In the rows, zero is written as 128.
Known rows:
nitem: [ 86 126 134 118 179  94 125 137 166  96 117 110 142 108 129 153 116 141
 150  97 130 129 123 198 113  87 165 154 128 138 120 138 117 144 120 119]
skigel: [160 129 128 144  49 164 155 125  79 110 149 152 146 126 143  94 114 153
 115 186 131 137  97  22 131 128 123 132 133 119 107 112 126 127 143 117]
skoral: [106 130 124 124 154 105 118 136 147  83 124 119 139  94 122 162 128 148
 137  86 130 147 108 165 127 107 186 124 117 134 132 142 121 138 125 134]
drefefun: [139 134 141 147  52 158 128 120  82 110 133 129 134 127 123  90 120 144
 119 174 133 139  91  53 131 149 111 119  99 125 116 118 112 119 112 111]
greduk: [ 98 127 115 110 136  95 123 140 166 111 129 139 142  81 117 174 114 136
 141 106 132 138 115 160 122 113 178 119 112 132 129 140 125 137 120 136]
zeflak: [162 134 133 126 166 141 152 110 116 163 104 123  97 170 121 108 162 100
 127 122 131 110 171  90 138 154  61 129 122 131 155 124 120 111 150 136]
bretrin: [ 93 134 134 115 148  97 122 140 166  83 114 118 145  94 104 156 123 143
 144  95 129 141 105 166 123 112 174 132 110 135 129 128 117 139 120 127]
tulan: [109 130 125 122 148 108 117 135 148  86 123 117 138  96 119 160 130 146
 139  86 130 147 107 166 128 111 188 125 114 135 131 140 121 140 127 132]
pesik: [156 121 133 147  24 149 114 119  93 117 147 116 140 136 141  95 107 144
 121 172 138 118 106  83 123 140  92 143 119 127 113 128 112 121  99 107]
kotem: [177 130 124 115 141 134 154 114 123 176 117 139 103 156 119 123 160  99
 119 126 135 105 169  72 140 161  65 123 130 126 156 123 126 111 153 142]
lubraklu: [106 131 119 126 152 145 111 131 130 185 133 138 117 149 124 114 123  98
 110 152 106 127 145 186 131 144 123 106 174 112 120 113 160 128 128 133]
sodri: [108 131 124 127 151 109 117 136 154  83 123 115 139  96 120 163 127 149
 137  88 133 145 102 166 127 111 181 122 114 137 131 139 121 141 127 133]
fonal: [168 136 115 112 128 138 149 110 135 184 112 143 105 142 103 125 155  95
 116 139 138 106 160  83 139 168  59 118 126 125 160 121 117 108 148 141]
grestemon: [115 125 133 126 135 146 110 135 125 159 136 129 122 151 122 113 135 105
 111 137 102 129 145 159 137 144 123 116 177 117 120 100 167 131 129 137]
guskik: [142 120 125 128  26 140 136 131  95 157 150 156 143 117 138 114  95 129
 126 202 138 117 117  56 118 145  95 121 100 120 109 126 126 118 109 117]
bupu: [104 119 137 119 162  92 127 148 145 102 136 130 139 103 149 169 121 140
 151  93 128 136 130 158 121  97 174 132 105 139 120 146 136 141 126 136]
rinu: [153 138 120 109 149 134 156 108 137 180 103 140 107 148  98 117 154  95
 121 143 137 104 162  84 134 162  58 125 130 125 155 117 114 109 151 134]

Facts:
dreten stugrivu mosta
trovofel stugrivu rinu, dufu, vegrezal, gari
grovok stugrivu fluvas
leval stugrivu grestemon, flutroflus
stelor stugrivu grugo, gogi, kleplan
pubra stugrivu gogi
kleplan stugrivu bibim
zopim stugrivu pirupi, kazo
fotok stugrivu breflo
bretrin stugrivu stikur
gari stugrivu klaklu, guskik
plifis stugrivu kiror, skubrupun
stidrum stugrivu kledo
breflo stugrivu patra, stelor
plifla stugrivu stelor
tizu stugrivu mobukle
pesik stugrivu trebus
tupi stugrivu flogam
pirupi stugrivu trebus, dremol
flogam stugrivu kledo, vikas, supus
dito stugrivu bokun
zopla stugrivu skilok
buvubril stugrivu patra
dutres stugrivu brolek
dremol stugrivu dreten
gunam stugrivu stikur, vovor
brosto stugrivu mobukle, dobobril, dratrovol
drefefun stugrivu zopla
bregra stugrivu stidrum
zotrim stugrivu dutres
noferir stugrivu klogrik, bokun
zepli stugrivu lubraklu, kledo
tibu stugrivu brolek, trovofel
stivuplus stugrivu paflek, klogrem, dremol
paflek stugrivu tukeflik, pubra
grestemon stugrivu skubrupun
dastasur stugrivu zepli, stidrum, guskik
fluvas stugrivu vogre
pofon stugrivu greduk
plotrim stugrivu gari
nanor stugrivu skizim
sistigre stugrivu kazo
grokle stugrivu skaplin
drunen stugrivu skaplin, druvam, gurir
stubras stugrivu bregra
dufu stugrivu bodol
doflal stugrivu greves, klegrin
guskik stugrivu logon
logon stugrivu fonal, pofon
rinu stugrivu supus, klaklu, vegrezal
limem stugrivu magur
navol stugrivu stelor
zeflak stugrivu stori
nadrom stugrivu gese
loklal stugrivu klegrin, bupu, nanor
koflus stugrivu skoli, noferir
bibim stugrivu stidrum
klogrik stugrivu navol, patru
bodol stugrivu lubraklu, logon, guskik
mobukle stugrivu statum, skigel, nanor
mosta stugrivu bregra, sama
skubrupun stugrivu gari
magal stugrivu popa
skaplin stugrivu dreten
patru stugrivu dufu, klegrin, kiror
tukeflik stugrivu pubra
bokun stugrivu grestemon, zepli
dubinen stugrivu bupu, fluvas
bupu stugrivu sodo, grugo, kotem
sesku stugrivu kledo, bregra
skazofu stugrivu drefefun
klaklu stugrivu guskik
gogi stugrivu zepli
vegrezal stugrivu lubraklu, pofon, logon
plubos stugrivu bibim, tibu, kotem
nitem stugrivu bodol, bibim, tupi, mosta, dutres
vovor stugrivu bidus, rinu, trovofel
brutagen stugrivu breflo
greves stugrivu patru
drogror stugrivu sodo
sodo stugrivu gogi
stori stugrivu drogror
nebabrun stugrivu rinu
nasul stugrivu rinu, drogror
grugo stugrivu guskik
skizim stugrivu bokun
zomek stugrivu droram, druvam
klogrem stugrivu klaklu, vegrezal
kotem stugrivu plebribror
plebribror stugrivu skubrupun
plodrom 122 <- dreten, gurir, trovofel, fotok, plifis, pirupi, patra, zotrim, noferir, fonal, fluvas, klegrin, kazo, plotrim, drunen, rinu, limem, zeflak, kiror, dobobril, bodol, flobron, sodo, kotem, brolek, vogre, bolis
plodrom 522 <- sama, leval, stelor, kleplan, zopim, bretrin, skilok, gari, magur, stidrum, plifla, tizu, limebil, dito, droram, zopla, buvubril, dutres, brosto, zepli, paflek, dastasur, pofon, tulan, sodri, nanor, dratrovol, sistigre, grokle, popa, stubras, doflal, nadrom, vagrol, klogrik, stikur, mobukle, mosta, skubrupun, patru, tukeflik, bokun, bupu, skazofu, supus, plubos, nitem, drogror, leman, skoral, skizim, greduk, plebribror
plodrom 358 <- grovok, pubra, pakel, breflo, pesik, flogam, dremol, gunam, drefefun, bregra, dufu, skoli, guskik, navol, trebus, bibim, druvam, skigel, vikas, magal, sesku, gogi, vegrezal, vovor, brutagen, statum, bidus, greves, stori, nebabrun, grugo
plodrom 250 <- klases, staplal, lubraklu, tupi, flutroflus, gese, tibu, stivuplus, grestemon, logon, loklal, koflus, vosur, skaplin, dubinen, klaklu, foga, nasul, zomek, klogrem, kledo

Rows:
No name comes twice in this set of rows, the named rows included.
[111 124 152 141 167 140 101 135 117 144 129 107 112 170 131 100 144 106
 119 123  98 130 146 177 137 139 112 118 157 125 119 102 166 130 115 131] | dubinen
[135 120 136 138  46 143 134 134  84 151 151 149 140 126 152 106  99 132
 134 192 134 117 123  56 120 138  95 124  91 123 106 128 126 119 108 116] | grugo
[ 96 130 146 131 179 137 107 133 127 159 117 114 113 169 121  96 137 100
 121 134  97 127 150 190 128 140 108 120 157 121 118  98 158 130 116 125] | nasul
[159 120 134 140  36 154 137 129  82 130 154 150 141 130 155 107 108 143
 126 183 135 125 115  43 127 136 103 129 112 123 110 124 127 123 119 119] | skoli
[120 128 116 141 137 154  89 119 130 159 135 109 112 167 125 105 126 106
 100 133 109 127 137 222 133 139 117 121 198 113 127 116 148 132 119 125] | skaplin
[108 124 141 139 155 143  92 127 132 152 127 100 115 171 128  99 132 101
 118 131 103 121 147 221 129 137 104 134 175 121 120 105 153 131 105 122] | stivuplus
[126 129 134 140  77 149 139 125  96 132 130 140 141 137 139  84 101 135
 130 195 135 121 120  80 116 121  95 143 111 123 103 122 111 121 111 103] | flogam
[141 122 140 144  68 146 134 128  83 136 141 143 135 139 154  95 105 137
 133 182 132 122 119  54 121 133  96 127  90 126 106 131 124 119 110 114] | stori
[102 122 133 116 157  96 129 145 152  93 131 125 145 101 137 161 121 148
 147  93 129 133 122 154 121  89 181 145 122 138 121 136 130 143 137 133] | dito
[160 139 125 123 155 141 152 104 136 163  98 123 102 163 104 105 159 102
 119 131 135 103 162  91 135 153  60 136 141 127 157 118 107 110 150 129] | zotrim
[153 120 117 148  29 154 117 117  94 143 151 134 138 134 146  98  96 138
 116 188 140 114 110  94 120 132  92 141 131 122 112 132 111 121 101 109] | dremol
[ 92 128 122 126 183 101 124 136 159 106 120 122 139 111 134 151 116 143
 141  94 131 134 126 198 116  89 177 146 136 134 122 146 117 142 128 123] | stubras

The same elements again, as new rows of numbers:
Known rows:
stivuplus: [111 131 138  56  97 179  51 161  99  82 107 113 117 124 136 125 123 152
 144 119 181 179 151 145  84 123  71 128 141 127 154 135  86  62 141 150]
kotem: [157 153 158 235 155 116 166 126 152 109 142 137 141 129 137 119 133 131
 130 135 118 154 124 113 105 154 127  62 118 128 104  66 128  90 124 133]
sodo: [140 151 155 231 155 125 129 132 150  90 149 140 149 131 137 121 134 134
 129 133  97 156 129 115  89 133 131  62 106 131 108  66 113 104 126 135]
bodol: [152 150 167 209 137 147 119 145 151 106 146 132 127 119 137 108 137 123
 133 123 103 161 166 114 113 152 107  55 103 136 122  76 135 112 139 121]
rinu: [148 149 156 205 146 172 127 145 146 116 164 126 141 116 137 112 139 122
 130 129  88 180 161 120 109 139 126  50 107 136 131  75 131  97 140 125]
dratrovol: [111 109  97  82 143  99 169  85 119 137 149 128 131 125 120 122 125  99
 121  90 146 133 134 129 126 100 134 158 129 128 106 107 142 206 121 133]
kiror: [155 147 156 211 145 151 154 151 174 123 141 136 133 121 126 116 127 117
 132 137 107 161 131 103 116 154 104  69 113 112 109  48 142 100 131 132]
dreten: [147 150 141 198 132 162 109 134 147  84 132 133 115 129 129 111 140 112
 137 140  91 152 139 118 125 190  81  69 129 135 108  51 111 119 139 123]
bibim: [148 136 137 166  69 140 137 135 139 169  95 125 137 154 126 142 124 152
 125 157  92  46  92 139 165 142 164 126 103 153 127 186 127 101 139 131]
brutagen: [126 135 158 136  87 149 144 142 158 126  97 137 144 154 119 155 131 159
 128 168  74  49 105 130 129 109 172 144 106 134 139 203 116 129 143 123]
drogror: [106 117 102 134 176  65  97 105  93 149 160 132 143 116 132 129 127 113
 123 121 140 132 120 124 109 100 146 142 128 126 123 138 130 169 112 125]
greves: [144 131 139 150  62 161 197 143 170 170 107 133 135 145 123 162 121 134
 131 153  92  64  96 125 137 114 158 155 119 130 133 175 131  84 144 126]
gese: [125 129 119  38 119 189 103 154 125 104 100 107 127 134 118 112 123 179
 127 124 185 175 114 152 119 140  97 120 148 110 149 112 102  80 122 168]
bupu: [108 118 111 155 174  32 131  95  95 147 148 143 133 119 139 137 125 113
 127 119 163 128 111 117 103 101 143 151 135 121 115 145 134 163 110 126]
drunen: [156 155 141 197 134 181 184 122 160  71 130 146 113 120 126 124 151 113
 145 138 108 172 155 112 104 189  84  81 156 124 125  69 109 129 143 108]
vosur: [126 129 124  45 112 183 124 153 125 100 101 110 125 132 123 117 123 180
 131 117 193 181 127 152 105 137  92 121 146 114 151 117 100  79 127 160]
zopla: [114 105 107  77 181  91 144 110 109 121 141 122 121 121 129 124 130 118
 116 122 138 128 138 125 177 130 160 158 156 110 129 120 146 164 102 111]

Rows:
No name comes twice in this set of rows, the named rows included.
[132 135 155 144  75 134 149 153 163 152  97 139 140 152 120 155 123 144
 130 161  82  48  99 127 130 106 159 149  95 131 131 192 127 106 145 131] | navol
[150 147 181 178 136 138 161 147 176  79 130 143 120 126 131 115 130 125
 135 125 114 157 158 103 103 139 107  84 107 116 110  68 140 115 133 123] | noferir
[118 114  74 126 159  98 119  99 115 153 139 133 118 111 112 125 131  95
 127 135 138 129 104 121 133 157 106 149 169 114 126 122 130 202 122 117] | droram
[139 130 136 141  60 192 126 153 145 178 121 122 140 137 130 150 125 126
 129 147  64  74 108 140 151 106 157 139  96 155 148 180 128  86 151 124] | vegrezal
[120 117 110 148 169  53 125 108 102 161 145 134 119 111 138 131 122 102
 126 116 158 128 121 112 122 113 130 152 143 117 117 142 152 149 109 119] | plebribror
[126 131 155  42 104 162 116 162 137  90  91 116 114 129 122 118 117 165
 138 109 211 171 144 138  86 116  81 137 136 105 149 136 118  74 129 156] | koflus
[146 133 135 147  58 154 110 135 138 164  90 126 125 155 124 137 124 146
 125 153  83  46  92 139 191 158 142 138 111 160 124 174 129 110 144 126] | bregra
[145 131  98 146  58 201 162 134 165 172  97 133 133 146 104 156 132 127
 133 174  75  60  72 134 151 176 137 147 142 136 137 159 109 131 150 128] | druvam
[125 134 124  75  98 165  14 169 116 145 109 107 130 128 121 101 112 168
 128 113 192 168 120 149 100 126  83  93 112 131 150 122 117  77 135 174] | lubraklu
[111 118  90 122 149 101 106 100  97 127 132 140 103 113 124 129 135  93
 133 129 145 132 134 118 127 150  95 161 166 124 130 136 127 191 124 105] | grokle
[146 133 135 153  67 171 158 152 154 193 113 130 135 138 127 153 119 132
 130 156  84  67 101 132 152 119 150 139 104 144 141 177 137  86 147 126] | dufu
[111 116 121 124 153  53  58 111 101 146 139 135 118 116 129 114 121 106
 123 112 149 112 135 118 137 115 119 143 111 129 117 144 154 181 118 120] | zepli
[134 136 133  82 116 166  93 151 105 123 109 107 125 123 131 115 124 172
 135 109 212 182 134 151 100 132  93 108 144 126 156 148 115  58 127 159] | tibu
[118 118 111 129 162  71  82 126  98 170 155 128 126 104 133 123 122  97
 124 111 145 130 139 116 124 106 122 140 130 125 132 140 156 158 117 116] | gari

Now the same elements, written a new way:
Known rows:
bregra: [151 112 136 150 116 129 116  93 106 172 180 135 164 199 153 128  72 127
 182 149 164 177 126 139 157 106 185  11  91 141 133 113  83 134 130 102
 122 106 136 145 110 170 116 130 111]
zopla: [105 124 134 152 118 136 138 175 101 114 146  74 109 181  79 121 141 142
 109 170 117  94 141 131 120 119 120 190 131 159 119 136 182 118 121 143
 164 158 136 187 168 106 119 118 117]
greves: [144 149 120 160 110 147 103  88  84 171 127 150 197 161 123 129 112 101
 131 131 146 123 106 119 138 114 190  65  99 162  87 102  92 108 172 124
 139 113  97 146 131 143 110  94 112]
zopim: [191 110 157 163 130 143 131 220  69 142 158  62 106 180  97 174 157 104
 137 142 126 125 142 147 103 113 107 190  89 141 150  92 154 114 110 142
 156 160 132 180 181  82 100 136 128]
grovok: [101 117 122 164 138 152 154 111 121 165 158 107 176 145 126 142 111 111
 136 162 163 159 133 119 112 111 205  75  85 159 119 126  88 100 148 122
 173 116  98 156 143 152 117  86 109]
fluvas: [ 65 118 155 164 123 133  89 143 153 124 120 120 111 101 110 112 103 102
 165 104 116 176 135 166 117 142 156 105  72 143 119 185 144 130 124 164
 155 190  72 134 121 146  85  79 132]
magal: [ 99 124 125 161 133 152 146 105 118 167 164 112 182 150 122 149 109 111
 136 161 168 160 131 125 112 107 205  74  87 155 118 130  90  97 147 117
 169 119 106 158 134 153 119  86 110]
gogi: [136 124 122 162 100 116 120  94 130 152 151 133 166 161 145  97  77 138
 173 135 162 194 111 113 148  96 180  35  98 129 107 124  67 124 139 105
 131  94 123 144 139 184 130 132 118]
zepli: [164 106 142 156  93 100  92 186 101 120 143  99 109 199 125 107 116 146
 157 147 118 114 113 120 149  88 103 163 139 116 126 126 140 150 104 123
 104 132 158 141 170 133 116 170 117]
bolis: [ 79 110 157 166 124 133  75 150 153 128 125 119 119 108 127 127 107  90
 167 106 120 174 130 168 113 136 149 102  80 129 124 180 138 135 120 158
 129 187  73 122 114 153  78  84 125]
plubos: [161 101 143 166 116 132 118 202 118 128 133  82 126 197 127 161 131 104
 125 190 122  66 121 116 117  83 133 199 151 119 130 116 138 127 125 123
 125 149 137 132 171 115 109 136 104]
stivuplus: [152  88 149 165 150 159  66 183 144 130 129 109  88 122 174 175  93  49
 105 135 189 165 147  96 110  65 106 174 111 102 161 104  87 120  99 149
 170 119 104 107 112 119  80 171 151]
vosur: [ 80 113 139 153 140 154  66 144 122 117 133 118  91 124 132 138  91  81
  88 115 181 160 156  97 123  90 112 155 126 126 135 139 121 123 100 163
 191 122 103 132  93 122  84 158 153]
nanor: [101 129 137 152  84 104  99 184  52 127 151 102 153 193 107 142 133 128
 129 130 114 106 104 125 131  92 112 195 150 124 110 155 173 133  90 141
 104 131 147 157 158 111 118 165 121]
drogror: [146 117 139 162  93 109 109 176 104 113 143  90 105 180 104  99 125 145
 142 143 116 114 119 126 141 101 103 169 137 132 110 131 136 132 116 132
 130 136 147 161 183 126 124 158 119]
nadrom: [119 111 145 161 119 147 138 180  96 125 155  76 119 180  91 140 149 124
 118 171 121  86 133 130 112 101 123 198 138 147 125 129 161 112 113 136
 153 155 139 174 167 106 115 131 121]
plotrim: [110 107 162 173 107 132  56 162 172 140 103 105 147  99 142 146 111  81
 165 109 132 159 109 134  91 106 155 139  88  99 145 164 127 133 121 138
 101 182  65  84 122 141  70  84 133]

Rows:
No name comes twice in this set of rows, the named rows included.
[119 104 158 161 117 127  57 168 190 138  91 118 139 113 149 126  86  92
 169 130 131 151 117 125 105 109 172 120  85 104 146 166 139 150 140 142
 114 185  64  76 124 143  60  79 122] | trovofel
[145 117 140 136  98 107  96 180 120 127 136  87 115 217 105  94 100 170
 149 166 122 100 129 117 141 101 109 165 143 131 147 138 188 162 121 117
 119 143 156 141 143 116 102 149 116] | supus
[121 103 139 143 142 138  57 160 149 119 126 131  80 158 168 135  42  88
 107 145 178 167 152 101 142  79 124 133 136 108 148 126 110 149 104 158
 178 117 118 114  92 136  78 179 142] | tupi
[108 128 138 139 104 124 116 165 111 123 140  79 120 193  74 100 121 163
 127 157 123  85 142 120 127 107 114 177 135 148 136 146 205 144 120 131
 147 151 144 167 146 101 111 119 120] | stikur
[ 93 129 121 154 134 157 153  98 113 166 158 116 180 154 106 125 103 130
 134 157 163 170 138 125 116 122 204  70  82 168 118 133  99 100 149 131
 185 120 103 172 130 153 120  83 113] | drefefun
[160 111 158 148 115 135 118 173  70 138 170  87 102 210 106 141 138 137
 152 132 120  98 139 155 149 113  91 149 123 142 143 110 160 143  94 116
 107 153 161 168 130 109 105 147 131] | sama
[165 121 139 163 141 156 143 136  89 186 169 101 172 156 123 167 117  95
 159 141 171 199 139 138 109 116 189  63  55 155 142  95  88 101 137 122
 162 124 103 171 138 124 103  91 122] | pesik
[145 103 174 168 140 142  84 180 123 150 136 105 102 110 134 162 113  69
 191  95 126 211 141 197 110 141 133  95  27 127 157 135 127 132 109 160
 131 193  74 132 120 124  70  91 137] | pirupi
[103 116 154 182 105 126  53 149 133 122 110 143 137 106 151 134 109  60
 166  95 109 156  96 158 126 125 159 113  95 113  98 162 109 132 126 155
 105 178  68  99 137 163  84 106 117] | noferir
[ 65 107 168 164 127 154  95 113 143 134 151 122 114 121 124 142 111  91
 170  98 126 129 139 191 133 138 134  87  90 139 129 173 122 136 102 131
  95 192  92 119  65 157  73  86 141] | gurir
[106 113 131 187 113 153 161  91 149 149 168 110 166 114 135 132 125 110
 148 149 177 169 116 112 108 100 176  71  99 136 104 126  33  89 137  99
 146 109 107 149 151 175 136 106 119] | brutagen
[176 108 160 155 120 133 118 185  75 135 179  84 102 211 115 148 126 123
 151 155 126  90 141 157 149 102  97 158 124 134 144 101 149 143 101 116
 108 150 155 160 136 109 103 153 119] | mosta
[107 100 155 150 109 110  49 163 197 138  99 114 128 126 144 114  71 113
 180 128 133 172 119 139 110 112 161 112  90 104 156 174 149 162 132 144
 115 180  69  80 117 147  65  90 126] | rinu
[125 108 138 131 122 125  32 139 123 118 132 145  74 168 160  94  40 113
 135 109 171 182 141 115 172  81  94 102 131 112 144 139 120 168  91 152
 153  98 134 123  76 145  86 204 151] | kledo

The same elements again, as new rows of numbers:
Known rows:
fonal: [130 118 149 118 125 109 103 123 123 110 106 118 118 153 109 133 153 127
 135 130 120 129 119 124 139 127 113 120 125 119 119 126 120]
logon: [120 119 119 166 149 134 139 125 119 138 113 117 155 130 138 107 118 127
 123 151 125 115 122 114 191 123 115 119 127 117 131 118 121]
vegrezal: [150 123 122 131 125 138 124 121 120 108 109 119 142 140 172 104 116 124
 121 151 118 115 135 125 118 169 114 119 125 123 115 117 125]
guskik: [136 118 119 135 141 131 104 121 119 110 116 126 155 124 177 103 117 125
 125 158 119 119 141 119 133 180 118 123 127 134 117 117 126]
pesik: [131 123 118 127 123 118 130 123 121 111 138 115 128 117 151 109 114 133
 123 126 115 130 141 150 117 136 116 123 124 143 117 132 129]
zeflak: [127 121 132 123 125 108 126 124 127 109 103 116 131 158 106 132 147 125
 122 136 120 119 120 120 133 120 119 145 123 119 117 117 121]
skubrupun: [122 139 119 113 132 164 104 142 157 141 155 166 109 118 134 162 113 126
 123 123 124 115 119 117 117 120 151 127 130 166 115 127 123]
plebribror: [121 144 119 131 128 152 107 135 160 151 162 152 108 115 129 174 114 126
 122 122 127 114 118 117 118 119 160 137 127 160 123 131 121]
magal: [134 122 120 126 123 120 120 123 120 113 135 116 128 116 149 112 111 130
 121 125 115 125 146 149 118 144 116 125 126 144 115 133 127]
fotok: [120 118 136 111 124 109 125 125 123 109 102 115 141 155 105 128 147 123
 121 125 118 148 120 116 126 127 115 167 125 117 115 118 120]
doflal: [124 155 119 160 124 145 127 127 148 152 134 133 152 114 121 150 131 123
 125 128 159 124 120 121 127 118 159 116 125 121 140 131 124]
skoral: [126 130 133 120 123 135 108 136 130 138 144 146 118 114 128 144 130 123
 149 124 133 138 117 125 119 118 138 118 122 127 133 142 141]
brosto: [124 135 124 132 125 140 134 131 139 139 136 141 127 114 127 140 126 125
 130 125 142 131 119 117 119 117 148 117 126 123 135 130 131]
mobukle: [122 140 121 149 122 144 137 130 145 139 134 137 136 114 127 144 131 125
 132 128 147 127 121 121 119 116 153 116 125 121 140 131 128]
dremol: [121 118 120 122 124 118 223 123 130 109 156 124 127 122 167 106 115 162
 124 129 119 157 126 164 121 121 118 124 125 146 169 136 173]
pirupi: [122 120 134 119 126 109 165 123 134 111 107 119 124 159 106 129 146 125
 123 137 120 132 120 123 125 116 119 139 124 119 137 120 120]
paflek: [128 163 126 118 124 108 179 170 124 141 142 128 124 117 155 144 124 126
 121 124 132 118 120 116 118 116 169 119 124 126 123 123 123]

Rows:
No name comes twice in this set of rows, the named rows included.
[137 157 123 192 125 138 118 124 138 129 130 117 185 114 133 122 112 128
 123 145 128 117 147 157 136 153 126 136 125 128 121 128 120] | greves
[125 162 121 135 123 111 147 143 128 148 136 128 152 115 126 151 119 126
 120 126 157 123 121 116 122 117 170 117 128 127 119 125 121] | bupu
[124 119 155 108 125 109 103 125 122 109 103 117 122 150 102 131 154 126
 137 123 119 153 120 122 129 128 112 140 125 122 117 129 118] | patra
[120 121 139 121 127 109 222 125 141 111 119 123 125 175 110 125 145 128
 121 135 120 144 121 128 124 116 121 146 125 120 190 121 133] | dreten
[120 135 136 107 125 110 156 125 117 128 113 129 172 117 104 131 119 142
 123 124 175 182 121 117 119 123 149 119 131 125 117 122 125] | stelor

